Here is a tiny trained network, its code and every weight. The questions are about switching its units off for an input and a target symbol, where a switched-off unit gives its printed mean instead of its output.

import numpy as np


def w(rows, s, z=0):
    codes = np.array(rows[::2]) - 128.0
    scale = np.full(codes.shape[1], s)
    scale[-1] = z or s
    return codes * scale


def f(y):
    return np.maximum(y, 0)


def softmax(a):
    e = np.exp(a - a.max(-1, keepdims=True))
    return e / e.sum(-1, keepdims=True)


def log_softmax(a):
    a = a - a.max(-1, keepdims=True)
    return a - np.log(np.exp(a).sum(-1, keepdims=True))


def net(x, mask):
    ids = ['αβγδζηθλμξπστψω'.index(c) for c in x.split()]
    T = len(ids)
    res = E[ids] + P[:T]
    r = res
    for j in range(3):
        rows = slice(2 * j, 2 * j + 2)
        q, k, v = (r @ M[0][rows].T for M in (Q, K, V))
        z = softmax(np.where(np.tri(T) > 0, q @ k.T / 2**0.5, -1e9)) @ v
        o = O[0][rows]
        res = res + np.where(mask[j], z, o[:, -1]) @ o[:, :-1]
    y = f(res @ A[0][:, :-1].T + A[0][:, -1])
    res = res + np.where(mask[3:7], y, B[0][:, -1]) @ B[0][:, :-1]
    return log_softmax(res[-1] @ U[:, :-1].T + U[:, -1])


Q, K, V, O, A, B = {}, {}, {}, {}, {}, {}
E = w([
[164,195,111,150,207,80,157,107,88,118,141],'α',
[89,99,147,124,163,154,133,217,46,90,147],'β',
[150,176,59,190,181,179,96,108,145,120,85],'γ',
[185,151,77,133,159,157,59,136,126,71,169],'δ',
[84,29,144,64,103,134,108,80,129,121,107],'ζ',
[79,142,112,177,184,147,171,116,143,131,92],'η',
[118,155,166,131,204,54,191,116,116,49,110],'θ',
[138,167,135,158,137,126,203,123,73,147,161],'λ',
[107,74,141,65,204,178,134,116,162,23,189],'μ',
[110,123,64,152,159,207,85,76,228,55,111],'ξ',
[165,170,72,100,139,204,156,87,184,82,159],'π',
[107,69,50,188,195,153,86,142,143,86,130],'σ',
[127,124,68,186,141,161,102,104,47,137,210],'τ',
[144,153,120,190,68,213,114,126,153,65,140],'ψ',
[77,78,158,123,162,153,253,188,191,104,147],'ω',
],0.016)
P = w([
[184,3,44,72,95,146,226,240,74,63,20],'0',
[117,181,121,125,241,232,121,72,54,168,228],'1',
[123,183,156,138,222,197,174,80,59,166,227],'2',
[125,188,153,178,211,162,173,101,95,162,178],'3',
[153,193,137,175,203,182,176,117,94,138,172],'4',
[156,197,128,173,194,203,181,137,93,138,180],'5',
[157,180,100,182,189,191,179,149,96,111,184],'6',
[136,143,123,174,202,175,209,156,94,91,166],'7',
[146,179,110,171,183,186,211,161,74,95,175],'8',
[164,178,90,176,166,209,227,181,88,60,170],'9',
[153,177,108,175,169,198,233,174,58,61,176],'10',
[134,160,117,146,163,254,176,150,88,67,232],'11',
],0.0074)
Q[0] = w([
[158,117,167,86,44,46,56,142,172,161,63],'head 1',
[94,75,142,59,70,79,92,70,85,217,61],'head 1',
[95,147,85,108,164,157,173,129,126,63,170],'head 2',
[71,111,149,145,191,108,120,108,151,156,99],'head 2',
[217,160,118,173,83,183,187,172,172,46,121],'head 3',
[131,137,146,179,150,254,203,95,91,38,185],'head 3',
],0.01)
K[0] = w([
[136,188,149,215,255,201,148,178,117,122,193],'head 1',
[122,206,164,225,142,194,171,193,191,59,190],'head 1',
[155,80,43,130,104,120,192,217,146,73,80],'head 2',
[98,183,95,135,76,119,89,151,141,126,187],'head 2',
[183,152,21,49,154,99,101,127,37,146,60],'head 3',
[165,82,47,77,158,140,225,169,87,18,34],'head 3',
],0.0086)
V[0] = w([
[175,125,106,40,214,157,215,65,229,120,73],'head 1',
[177,181,46,122,223,8,121,139,16,129,86],'head 1',
[27,102,110,200,173,128,60,182,135,71,33],'head 2',
[196,156,204,67,47,168,96,79,86,90,35],'head 2',
[143,197,3,195,153,186,62,51,156,224,39],'head 3',
[219,136,112,85,183,75,1,148,198,20,173],'head 3',
],0.0089)
O[0] = w([
[57,137,151,69,163,41,80,189,152,99,161,255],'head 1',
[141,154,73,96,85,139,138,135,93,253,78,177],'head 1',
[98,106,174,156,144,152,105,144,111,156,6,242],'head 2',
[169,156,93,165,48,54,64,121,83,119,135,59],'head 2',
[23,99,124,154,69,128,173,134,100,140,115,64],'head 3',
[138,92,155,48,82,70,184,80,102,76,60,43],'head 3',
],0.014,0.0071)
A[0] = w([
[199,142,104,167,192,192,116,178,198,164,207,118],'neuron 1',
[68,155,79,86,38,52,142,181,149,165,111,24],'neuron 2',
[183,79,206,102,88,1,59,94,150,118,133,37],'neuron 3',
[149,103,161,182,176,65,52,167,187,110,184,2],'neuron 4',
],0.0075,0.0085)
B[0] = w([
[118,67,171,97,66,24,128,67,111,152,167,254],'neuron 1',
[135,197,95,234,15,197,37,61,170,154,141,153],'neuron 2',
[141,57,41,149,176,210,49,155,109,129,189,139],'neuron 3',
[47,79,141,75,37,255,230,192,72,103,60,188],'neuron 4',
],0.0061,0.028)
U = w([
[168,224,73,71,126,199,150,139,158,154,132,170],'α',
[255,66,229,171,100,93,76,124,143,177,51,71],'β',
[100,124,108,125,59,153,116,105,115,147,100,3],'γ',
[175,104,101,56,52,75,160,73,98,124,61,107],'δ',
[179,97,121,117,103,128,76,140,125,136,104,157],'ζ',
[138,157,193,163,187,129,34,182,195,180,127,108],'η',
[199,175,173,78,124,46,72,171,172,141,60,183],'θ',
[170,93,119,148,117,53,139,100,120,164,165,221],'λ',
[162,169,94,63,170,196,116,137,146,113,114,81],'μ',
[108,142,207,107,115,40,19,71,189,96,75,22],'ξ',
[95,212,65,60,112,118,127,120,169,94,163,146],'π',
[166,98,150,112,152,175,127,106,112,151,45,70],'σ',
[167,103,72,132,147,220,196,71,64,150,156,115],'τ',
[201,117,202,219,103,169,117,74,120,65,131,238],'ψ',
[155,135,180,93,108,136,181,130,187,117,124,129],'ω',
],0.0059,0.0065)

Each question gives the input, a string of symbols that net reads in full, and the target symbol t.
The units are the heads (2 rows each of Q, K, V and O) and the neurons (one row each of A and B). Each row of codes is followed by its name. A weight is (code - 128) times the scale printed after its matrix; where a second scale follows, it is the last column's (O, A, B and U).
mask holds one flag per unit, heads first, then neurons. A switched-off unit (its flag False) gives its mean, the last column of its rows in O or B, instead of its output. The means were averaged over made-up inputs and are rounded, as every weight is.
A unit's drop is (log p(t) with every unit on - log p(t) with that unit switched off) / (log p(t) with every unit on - log p(t) with every unit switched off).
The circuit of an input: a set's keep is (log p(t) with only the set's units on - log p(t) with every unit switched off) / (log p(t) with every unit on - log p(t) with every unit switched off). Starting from all 7 units, units are removed one at a time, each time the one whose removal leaves the highest keep (on an exact tie, the one counted first), for as long as the keep stays at least 0.8.
units of the circuit, in order: the units of the circuit, biggest drop first
unit that matters most: the unit with the biggest drop
k most important neurons: the k neurons with the biggest drops, biggest first
which heads matter: for each layer, one digit per head in row order, 1 if its drop is at least 0.15 and else 0, layers parted by /
input θ γ γ, target θ: units of the circuit, in order	(head 3; head 1)
input ω η π ω ζ ψ ψ ζ β, target ω: most important neuron	(neuron 4)
input η η τ π σ λ ω ψ ψ θ, target η: units of the circuit, in order	(head 3; head 2; neuron 4)
input λ ψ ω ψ γ, target λ: units of the circuit, in order	(neuron 1; head 3; head 2)
input ω ψ ψ ψ ψ η λ ψ β π δ μ, target ω: 2 most important neurons	(neuron 4; neuron 1)
input θ γ γ β γ ω ω μ ξ λ ψ, target θ: which heads matter	101
input ξ ω ψ δ σ ψ λ δ θ ψ δ, target ξ: which heads matter	111
input μ λ ζ, target μ: which heads matter	001
input μ μ ω μ ψ ψ π, target μ: 3 most important neurons	(neuron 3; neuron 1; neuron 4)
input γ ω λ λ ψ λ γ γ μ, target γ: units of the circuit, in order	(head 3; neuron 2)
input μ λ η α, target μ: 3 most important neurons	(neuron 3; neuron 1; neuron 4)
input π ω η γ ψ η σ, target π: which heads matter	110
input ψ ω η γ λ, target ψ: which heads matter	100
input λ ψ β β β ψ θ γ λ δ μ ω, target λ: which heads matter	111
input σ η λ θ ξ γ ψ θ, target σ: which heads matter	011
input β η θ, target β: unit that matters most	head 3
input α ω η γ ψ θ ψ θ ψ λ σ, target α: units of the circuit, in order	(head 1; neuron 1)
input ψ η θ η ξ δ π ψ η τ, target ψ: which heads matter	100
input ω η π ω δ γ ψ, target ω: units of the circuit, in order	(neuron 4; head 1; neuron 1; head 3)
input σ λ γ η η ψ ψ γ σ π λ θ, target σ: most important neuron	(neuron 1)
input η η β δ, target η: which heads matter	011
input σ η ψ, target σ: units of the circuit, in order	(head 2; head 3)
input ω ω ζ δ, target ω: 3 most important neurons	(neuron 4; neuron 1; neuron 2)
input μ ω μ π π η, target μ: which heads matter	101
input ξ τ β, target ξ: which heads matter	101
input ψ η θ ω λ α, target ψ: which heads matter	100
input β π ω δ η ψ, target β: which heads matter	101
input λ ξ λ, target λ: which heads matter	011
